[146 150 122 144] = tad
[107 150 121 144] = kula
[108 150 121 144] = Mamop
tail: [146 150 122] => [144]
tail: [107 150] => [121 144]
tail: [150 122] => [144]
q: [108 150 121 144] => Mamop
tail: [108 150 121] => [144]
q: [107 150 121 144] => kula

[167 101 122 168  84 101 138 162 139  94 124 108 119 122 157 173 140 102
 130 124 131 102 116 160 129 161 140 171 146] : sefik
[167 102 159 154 131 116 125 169 112 142  94 157 170 110 110 126 118  95
 115 112 164 171 126  97 152 132 146 128  99] : ror
[ 91  96 122 167 173 105 103  92 113 146 112 121 170  85 108 170  98  96
  94  87  86 157  93  96 161  92 147 150 148] : Zanu
tail: [167 102 159] => [154 131 116 125 169 112 142  94 157 170 110 110 126 118  95 115 112 164
 171 126  97 152 132 146 128  99]
tail: [122 167] => [173 105 103  92 113 146 112 121 170  85 108 170  98  96  94  87  86 157
  93  96 161  92 147 150 148]

[138  82 118 129]  vude
[ 91  97  86 145]  fod
[131 129 124 129]  rud
[130 129 126 130]  Fup
[135  82 117 113]  sego
[135 129 124 128]  falif
tail: [138  82] => [118 129]
tail: [135 129] => [124 128]
q: [131 129 124 129] => rud
tail: [ 82 117] => [113]
tail: [129 126] => [130]
tail: [135 129 124] => [128]

[158 113 114 184] : Nera
[159 113 114  95] : Fifis
[171 114 143  95] : Tez
tail: [159 113] => [114  95]
tail: [158 113 114] => [184]
q: [159 113 114  95] => Fifis
q: [171 114 143  95] => Tez
tail: [158 113] => [114 184]

[124 124 120 125 114 140 162 134 149 133 133 122 164 131 113 140 149 134]  Rusi
[128 131 125 112 113 135 138 128 155 132 122 141 127 125 128 137 180 135]  Rar
[128 131 137 159 116 141 129 130 133 119 133 120  99 132 112  98 165 106]  tugad
[133 133 133 130 128 147 144 140 124 129 143 128 163 131 146 135 160 134]  patuk
[133 133 133 130 128 147 144 140 148 129 143 128 163 130 113 140 149 134]  relos
tail: [135 138 128] => [155 132 122 141 127 125 128 137 180 135]
tail: [163 131] => [146 135 160 134]
tail: [131 113 140 149] => [134]

[133 139 125 134 147 128 116  97] = Namuf
[133 139 126 134 147 128 116  98] = Geta
[133 139 126 135 147 128 115 105] = Kir
tail: [126 134] => [147 128 116  98]
tail: [126 134 147] => [128 116  98]
tail: [125 134] => [147 128 116  97]

[142 139 103 147 125 122 149 104 111 131  88 135 128 127 148 128 124 148
  97 128 134 147 127 158 152 123 150 132 122  89 135  98  75 116  76 131
 121 160 122 144 148 142 137 139 146 120 131 105 128 139 140 142 123 143
 137 155 137 148 123 120 118]  nuvat
[106 118 128 104 107 129 134 109 138 102 134 139 147 120 100 158 146 152
 107 109 112 126 131 124 109 146 129 166 138 135 103 111 114 138 126 136
 133 102 121 144 148 142 137 107 149 122 121 140 123 136 126 133 120 114
 123 133 130 133 126 156 100]  dum
[142 139 103 147 125 122 149 105 111 131  88 135 128 127 148 128 124 148
  97 128 134 147 127 158 152 123 150 132 122  89 135  98  75 116  76 131
 121 160 122 144 148 142 137 139 146 120 131 105 123 136 126 133 125 114
 123 133 130 133 126 156 100]  remu
q: [142 139 103 147 125 122 149 104 111 131  88 135 128 127 148 128 124 148
  97 128 134 147 127 158 152 123 150 132 122  89 135  98  75 116  76 131
 121 160 122 144 148 142 137 139 146 120 131 105 128 139 140 142 123 143
 137 155 137 148 123 120 118] => nuvat
tail: [105 111 131  88] => [135 128 127 148 128 124 148  97 128 134 147 127 158 152 123 150 132 122
  89 135  98  75 116  76 131 121 160 122 144 148 142 137 139 146 120 131
 105 123 136 126 133 125 114 123 133 130 133 126 156 100]
tail: [133 120] => [114 123 133 130 133 126 156 100]
tail: [122 121 140 123] => [136 126 133 120 114 123 133 130 133 126 156 100]
tail: [138 135] => [103 111 114 138 126 136 133 102 121 144 148 142 137 107 149 122 121 140
 123 136 126 133 120 114 123 133 130 133 126 156 100]
tail: [129 134] => [109 138 102 134 139 147 120 100 158 146 152 107 109 112 126 131 124 109
 146 129 166 138 135 103 111 114 138 126 136 133 102 121 144 148 142 137
 107 149 122 121 140 123 136 126 133 120 114 123 133 130 133 126 156 100]

[157 131 147 131 140 130] -> bonit
[154 138 130 132 139 138] -> zito
[154 137 130 133 138 132] -> dufad
[162 134 130 133 139 132] -> kazo
[165 132 133 131 142 130] -> lidet
[151 143 130 132 139 145] -> Tozir
[168 132 130 138 138 131] -> zek
[152 142 129 133 138 133] -> gipi
[171 132 130 138 138 131] -> keguv
[171 132 130 132 141 130] -> Lubos
tail: [133 139] => [132]
tail: [130 133 138] => [132]
tail: [165 132 133 131 142] => [130]

[ 99 150 163  96  90 136 121 135  92 103 113 169 143 118 158 173 167 148
 147  81 107 122 117 107 123 130] -> lonof
[166 144 112 138  95 136 121 134  92  80 130 107 120  92 161 128 137  94
 113 176 139 125  90 157 126 124] -> Fiv
[114  82 119 123 140 136 120 134  92  80  89 172 105 103 136  89 154 145
 155  97 171 154 122 175  98 157] -> Kela
[166 144 112 138  95 136 121 136  98  80 130 107 120  92 161 128 137  94
 113  81 107 122 117 107 123 130] -> Vire
tail: [135  92] => [103 113 169 143 118 158 173 167 148 147  81 107 122 117 107 123 130]
tail: [136 121 134] => [ 92  80 130 107 120  92 161 128 137  94 113 176 139 125  90 157 126 124]
tail: [ 90 157 126] => [124]
tail: [136 121 134  92  80] => [130 107 120  92 161 128 137  94 113 176 139 125  90 157 126 124]
tail: [173 167 148] => [147  81 107 122 117 107 123 130]

[110 120 163 123 148 154 136 100 114 165 176 136] = Lubu
[113 143 137 161 125 108 113 137 121  89 108 106] = Zir
[179 159 137 161 126 165 119 147 154 171 113 176] = Suta
[146 115 114 129 111 124 112 124 124 135 103 149] = gabi
[126 134 145 136 146 151 113 124 124 149 162 135] = feda
[133 114 117 119 118 123 131 128 124 123 121 127] = Gepa
[166 134 128 139 128 169 149 146 142 161 143 156] = Sus
[136 152 136 142 144 165 142 149 142 140 150 127] = nat
tail: [137 161 126] => [165 119 147 154 171 113 176]
tail: [112 124 124] => [135 103 149]

[155 162 162 157 164 154 163 158 166 155 145 154 158 159 161 156 157 160
 160 161 153 162 155 161]  ninob
[158 153 165 167 161 157 164 156 156 167 154 164 157 159 161 158 162 160
 160 161 154 162 155 161]  lalib
[158 153 165 167 161 157 164 157 156 167 154 164 157 159 161 158 163 163
 152 161 154 162 155 161]  zige
[158 153 165 167 161 157 164 163 156 167 154 164 157 159 161 158 162 163
 152 161 153 154 156 161]  lufip
tail: [164 157 156 167] => [154 164 157 159 161 158 163 163 152 161 154 162 155 161]
tail: [161 153 162] => [155 161]
tail: [162 163 152] => [161 153 154 156 161]
q: [155 162 162 157 164 154 163 158 166 155 145 154 158 159 161 156 157 160
 160 161 153 162 155 161] => ninob
tail: [164 156 156 167] => [154 164 157 159 161 158 162 160 160 161 154 162 155 161]
tail: [155 145 154 158 159] => [161 156 157 160 160 161 153 162 155 161]

[133 132 130 121 136 135 135 124 132 122 121 141 135 137 123 136 126 128
 127 129 133 124 129 123 129 136 139 125 122 116 129 127 125 124 120 138
 133 131 131] = negis
[129 130 130 114 132 133 132 135 139 120 133 126 134 128 141 131 123 139
 124 125 128 135 130 123 129 131 124 132 128 129 135 125 129 128 138 124
 135 127 123] = Voti
[129 123 142 132 131 132 129 142 129 136 144 118 125 130 125 119 116 134
 129 132 129 135 124 121 140 125 121 131 113 119 120 123 128 131 141 134
 120 121 122] = Pemaf
[129 130 130 114 132 133 132 135 139 120 133 126 134 128 141 131 123 139
 124 125 130 127 130 123 129 131 124 132 128 129 135 125 129 128 138 124
 135 127 123] = pezas
[129 129 126 141 127 130 126 126 128 127 120 131 126 125 123 132 132 123
 124 133 122 126 122 122 128 127 135 127 128 132 125 132 128 131 142 134
 125 133 124] = pakag
[126 116 125 127 116 126 122 131 151 180 142 121 144 137 124 136 133 112
 118 123 149 123  99 149 123 137 117 133 107 130 128 135 122 122 149 106
 108 131 131] = naniz
[129 129 126 141 127 130 126 126 128 127 120 131 126 125 123 132 132 123
 124 133 122 126 122 122 128 127 135 127 128 132 125 132 127 132 125 121
 125 127 123] = dusu
tail: [141 134] => [120 121 122]
tail: [133 124 129] => [123 129 136 139 125 122 116 129 127 125 124 120 138 133 131 131]
tail: [123 136 126] => [128 127 129 133 124 129 123 129 136 139 125 122 116 129 127 125 124 120
 138 133 131 131]
tail: [128 131 141 134] => [120 121 122]
tail: [137 123 136] => [126 128 127 129 133 124 129 123 129 136 139 125 122 116 129 127 125 124
 120 138 133 131 131]
tail: [127 129 133 124] => [129 123 129 136 139 125 122 116 129 127 125 124 120 138 133 131 131]
q: [133 132 130 121 136 135 135 124 132 122 121 141 135 137 123 136 126 128
 127 129 133 124 129 123 129 136 139 125 122 116 129 127 125 124 120 138
 133 131 131] => negis

[160 133 111 140 164 146] : Bomu
[ 95 150 151 130  93 137] : gimi
[160 100  98 154 150 121] : davo
[126 150 151 131  93 137] : fesa
[127 150 152 130 149 121] : nite
[ 95 166 165 131 107 146] : bosa
[144  84 165 121 136 104] : bon
tail: [127 150 152 130] => [149 121]
tail: [140 164] => [146]
tail: [ 98 154] => [150 121]
tail: [150 152 130] => [149 121]
tail: [ 84 165 121 136] => [104]

[101 101 101 124 101 127 115 144 115 119  89 112 135 141 105 126 138 125
 110 133 131 107 124 145 119 123 127 162  99 121  97 107 139 100 111 128
 120 133 111 117 110 122 121 143 131 129 117 126 144 149 150 116 114 132
 118 100 121 134] : kosim
[158 133 157 119 145 139 122 128 139 119 145 153 136 119 146 119 115 128
 134 138 124 150 142 121 137 132 124 111 159 138 151 156 107 148 136 145
 131 129 151 126 131 154 137 110 119 118 121 141 116 106 129 141 138 127
 125 147 127 120] : Fal
[ 85 145  83 131 119  95 153 114 111 148 120  80 112 127 107 141 161 138
 141 117 120  90 104 143 111 123 146 138  87 100 100  83 148 102 120  87
 127 122  94 140 139 129 115 137 135 126 128 128 144 146 152 117 113 139
 121  99 126 132] : sepo
[143 144 131 123 145 125 150  98 118 149 168 124 129 115 140 113 130 138
 147 131 124 128 115 132 132 122 140 103 128 127 149 119 127 124 137 122
 129 138 127 133 146 115 133 104 130 126 134 121 106 106 128 136 131 105
 148 128 132 141] : Busup
[181 145 167 105 167 150 128 132 128 124 162 162 158 114 160 105 117 149
 156 160 116 162 149 141 155 124 150 115 166 142 174 169 100 146 151 159
 132 146 164 132 142 175 154  97 126 102 115 147 109 150 150 158 149 119
 135 150 131 142] : gunet
[158 133 156 119 145  95 153 114 111 148 120  80 112 127 107 141 161 138
 141 117 120  90 104 143 111 123 146 138  87 100 100  83 148 102 120  87
 127 122  94 140 139  93 119 140 149 144 147 101 133 106 136 127 122 115
 142 104 131 147] : sase
[ 89  92  92 135  88 121 127 110 114 132 108 103 121 136 100 119 134 115
 100 115 141  93 109 128 104 125 108 130  93 119  87  86 146  88 101 115
 118 128 102 110 111  90 115 133 119 149 124 119 129 113 119 106 106 115
 127  91 120 123] : Mov
tail: [106 128] => [136 131 105 148 128 132 141]
tail: [126 144] => [149 150 116 114 132 118 100 121 134]
tail: [158 133 157 119 145] => [139 122 128 139 119 145 153 136 119 146 119 115 128 134 138 124 150 142
 121 137 132 124 111 159 138 151 156 107 148 136 145 131 129 151 126 131
 154 137 110 119 118 121 141 116 106 129 141 138 127 125 147 127 120]
tail: [115 128 134 138] => [124 150 142 121 137 132 124 111 159 138 151 156 107 148 136 145 131 129
 151 126 131 154 137 110 119 118 121 141 116 106 129 141 138 127 125 147
 127 120]

[130 135 108  98 134 144 111 125 133 117 121] -> ranu
[127 139 147 113 142 123 128 135 120 141 115] -> Rasam
[123 136 109  98 141 130 132 135 115 152 120] -> Viba
[130 139 136 109 142 133 132 137 129 115 121] -> Kema
[127 132 142 109 145 128 128 138 124 149 118] -> rep
[122 132 134 108 143 134 133 137 117 159 122] -> kito
[135 137 120 125 133 133 119 117 130 115 116] -> Bod
[130 138 117 116 134 133 118 125 145 113 115] -> ved
[136 134 108  98 106 123 134  80 142 113 113] -> sefa
tail: [134 108  98] => [106 123 134  80 142 113 113]
tail: [109 142 133 132] => [137 129 115 121]
tail: [137 117] => [159 122]
tail: [130 115] => [116]
tail: [130 138] => [117 116 134 133 118 125 145 113 115]
tail: [133 119] => [117 130 115 116]

[104  81 141 126 139 143 174 145 132] -> duvil
[131 105 129 125  96 166 131 160 119] -> pul
[139 151 141 122 155 135 127 165 184] -> toz
[107 141 129 114 161 166 131 159 119] -> koz
[ 99 100 137 123 163 112 174 121 135] -> vov
tail: [112 174] => [121 135]
tail: [137 123 163 112 174] => [121 135]

[133 113 147 156 118 131 136 121] : puduv
[130 129 128 126 127 127 127 128] : fepi
[121 126 128 145 126 128 135 121] : mil
[142 137 160 112 128 140 113 114] : zepi
[146 134 171 116 130 144 114 109] : Tefaz
[131 123 134 123 118 131 136 120] : ratov
[137 115 137 145 124 131 145 126] : sep
[127 126 134 141 121 131 135 121] : Raf
[130 129 129 126 120 104 134 136] : Vitu
[146 141 132 119 133 112 114 108] : fuv
[132 133 125 132 128 120 124 134] : vug
[142 137 159 112 118 131 124 125] : ziro
tail: [146 141] => [132 119 133 112 114 108]
tail: [127 126 134 141 121] => [131 135 121]
tail: [127 126] => [134 141 121 131 135 121]
tail: [130 129 128 126] => [127 127 127 128]
tail: [142 137 160 112] => [128 140 113 114]
tail: [137 145 124 131] => [145 126]
tail: [137 160 112 128] => [140 113 114]

